Here is a tiny trained network, its code and every weight. The questions are about switching its units off for an input and a class, where a switched-off unit gives its printed mean instead of its output.

import numpy as np


def w(rows, s, z=0):
    codes = np.array(rows[::2]) - 128.0
    scale = np.full(codes.shape[1], s)
    scale[-1] = z or s
    return codes * scale


def norm(h):
    return h / np.sqrt((h * h).mean(-1, keepdims=True) + 1e-5)


def f(y):
    return y / 2 * (1 + np.tanh(0.7978845608 * (y + 0.044715 * y**3)))


def log_softmax(a):
    a = a - a.max(-1, keepdims=True)
    return a - np.log(np.exp(a).sum(-1, keepdims=True))


def net(x, mask):
    res = np.array(x, float).reshape(1, 5) / 4 @ E
    u = 0
    for l in range(2):
        y = f(norm(res) @ A[l][:, :-1].T + A[l][:, -1])
        res = res + np.where(mask[u : u + 11], y, B[l][:, -1]) @ B[l][:, :-1]
        u += 11
    return log_softmax(norm(res)[-1] @ U[:, :-1].T + U[:, -1])


A, B = {}, {}
E = w([
[207,112,249,144,144,155,202,122,50,70,144],'x0',
[120,62,123,129,166,197,93,144,2,151,158],'x1',
[124,147,126,14,82,129,153,164,101,189,91],'x2',
[149,48,206,120,158,44,148,142,216,165,181],'x3',
[201,144,87,136,91,140,139,114,121,82,128],'x4',
],0.0042)
A[0] = w([
[168,196,107,90,84,186,173,94,41,35,75,96],'0.n0',
[118,154,193,234,175,122,168,105,197,65,146,113],'0.n1',
[196,157,218,219,156,99,150,58,202,73,204,8],'0.n2',
[140,201,112,75,49,62,150,182,151,154,25,116],'0.n3',
[113,148,207,209,158,70,159,121,200,55,129,32],'0.n4',
[164,205,143,3,45,74,161,175,197,166,87,71],'0.n5',
[105,66,212,96,143,77,184,188,131,231,162,3],'0.n6',
[187,100,79,172,130,113,123,148,211,98,151,88],'0.n7',
[122,156,122,58,49,88,166,118,205,186,75,88],'0.n8',
[169,127,148,223,166,60,162,106,171,86,114,18],'0.n9',
[134,43,246,110,165,147,165,170,57,166,159,81],'0.n10',
],0.0048,0.0038)
B[0] = w([
[202,128,117,157,81,117,171,153,104,31,121,252],'0.n0',
[215,93,169,159,49,86,153,67,150,181,145,201],'0.n1',
[68,100,159,163,58,115,141,134,66,253,118,197],'0.n2',
[143,131,189,83,183,160,40,76,120,130,144,218],'0.n3',
[139,184,208,233,71,26,162,103,154,101,124,175],'0.n4',
[72,152,148,71,171,75,110,45,234,83,249,226],'0.n5',
[145,217,102,81,135,68,26,124,168,86,117,188],'0.n6',
[113,142,153,155,113,93,163,129,178,152,137,159],'0.n7',
[112,156,101,60,227,154,97,52,175,144,145,202],'0.n8',
[120,134,204,161,77,97,127,132,126,159,139,152],'0.n9',
[75,122,66,54,192,154,176,26,194,131,120,234],'0.n10',
],0.0053,0.004)
A[1] = w([
[70,96,70,180,162,136,46,133,143,164,124,121],'1.n0',
[155,84,163,185,116,116,103,152,162,147,124,93],'1.n1',
[177,175,161,100,131,103,137,57,171,132,104,155],'1.n2',
[46,146,99,51,105,151,126,132,125,144,107,70],'1.n3',
[155,162,98,182,126,102,111,121,157,122,133,91],'1.n4',
[86,178,107,88,94,151,168,206,80,104,75,6],'1.n5',
[56,182,86,148,139,110,98,155,156,205,110,65],'1.n6',
[125,78,113,110,144,43,106,169,225,123,159,63],'1.n7',
[139,50,192,96,160,112,152,132,51,142,145,2],'1.n8',
[97,141,255,79,172,160,167,116,105,168,103,61],'1.n9',
[176,199,140,103,66,145,118,214,97,82,97,36],'1.n10',
],0.0069,0.0026)
B[1] = w([
[151,102,174,101,106,129,196,154,138,197,87,205],'1.n0',
[135,91,124,118,93,64,122,83,128,82,164,153],'1.n1',
[104,63,117,106,176,123,66,138,130,155,137,255],'1.n2',
[140,101,186,161,101,87,109,130,175,112,143,189],'1.n3',
[114,96,170,79,143,100,89,139,98,152,152,152],'1.n4',
[98,145,137,136,134,36,153,131,148,89,153,155],'1.n5',
[115,156,127,128,129,213,96,172,146,181,112,182],'1.n6',
[111,213,56,101,151,158,115,61,134,2,178,223],'1.n7',
[87,143,72,86,199,157,134,99,164,179,127,138],'1.n8',
[59,136,92,100,95,60,80,125,203,142,198,173],'1.n9',
[135,192,133,142,203,90,20,170,132,83,107,169],'1.n10',
],0.0074,0.0049)
U = w([
[158,167,77,130,47,167,193,174,161,146,157,2],'0',
[71,150,85,117,120,134,201,175,77,104,114,86],'1',
[176,80,198,233,14,46,145,98,144,138,176,143],'2',
[203,208,107,160,145,164,74,205,50,36,77,130],'3',
[117,122,156,138,78,192,112,241,166,247,53,141],'4',
[85,132,103,51,195,122,71,50,214,139,192,162],'5',
[169,72,106,139,174,220,222,92,73,140,119,106],'6',
],0.012,0.0093)

Each question gives the input, the list of numbers given to net, and the class t.
The units are the neurons (one row each of A and B). Each row of codes is followed by its name. A weight is (code - 128) times the scale printed after its matrix; where a second scale follows, it is the last column's (A, B and U).
mask holds one flag per neuron, layer by layer. A switched-off neuron (its flag False) gives its mean, the last column of its row in B, instead of its output. The means were averaged over made-up inputs and are rounded, as every weight is.
A unit's drop is (log p(t) with every unit on - log p(t) with that unit switched off) / (log p(t) with every unit on - log p(t) with every unit switched off).
The circuit of an input: a set's keep is (log p(t) with only the set's units on - log p(t) with every unit switched off) / (log p(t) with every unit on - log p(t) with every unit switched off). Starting from the 12 units with the biggest drops (on a tie, the unit counted first), units are removed one at a time, each time the one whose removal leaves the highest keep (on an exact tie, the one counted first), for as long as the keep stays at least 0.8.
circuit, biggest first: the units of the circuit, biggest drop first
k most important neurons: the k neurons with the biggest drops, biggest first
k most important neurons of layer l: the k neurons of layer l with the biggest drops, biggest first
drop when u is switched off: that unit's drop, to one decimal
input [5,2,4,-6,-4], class 3: circuit, biggest first => [0.n0]
input [4,5,-4,1,3], class 6: 2 most important neurons of layer 0 => [0.n3; 0.n5]
input [-3,-1,-8,-7,-1], class 3: circuit, biggest first => [0.n5; 0.n10]
input [-5,6,-4,-8,-4], class 4: circuit, biggest first => [1.n0; 1.n7]
input [-4,3,-2,-5,1], class 3: circuit, biggest first => [0.n10; 0.n5]
input [-5,-2,2,-5,-7], class 4: circuit, biggest first => [1.n6; 0.n10]
input [0,0,-5,8,-6], class 2: 2 most important neurons => [0.n4; 0.n1]
input [-7,7,5,5,-3], class 4: 3 most important neurons => [1.n0; 1.n6; 0.n5]
input [3,-4,0,5,2], class 2: 2 most important neurons => [0.n4; 0.n2]
input [-1,6,2,-6,-7], class 1: 2 most important neurons of layer 1 => [1.n5; 1.n2]
input [5,8,2,-7,-6], class 1: 2 most important neurons => [1.n5; 0.n10]
input [4,8,-5,-3,4], class 6: 3 most important neurons of layer 0 => [0.n6; 0.n10; 0.n4]
input [5,1,6,-4,2], class 3: 2 most important neurons => [0.n0; 1.n10]
input [8,-8,1,1,-4], class 2: circuit, biggest first => [0.n4]
input [2,-5,-1,0,-7], class 2: 2 most important neurons of layer 0 => [0.n4; 0.n1]
input [8,4,2,6,5], class 5: drop when 1.n9 is switched off => 0.3
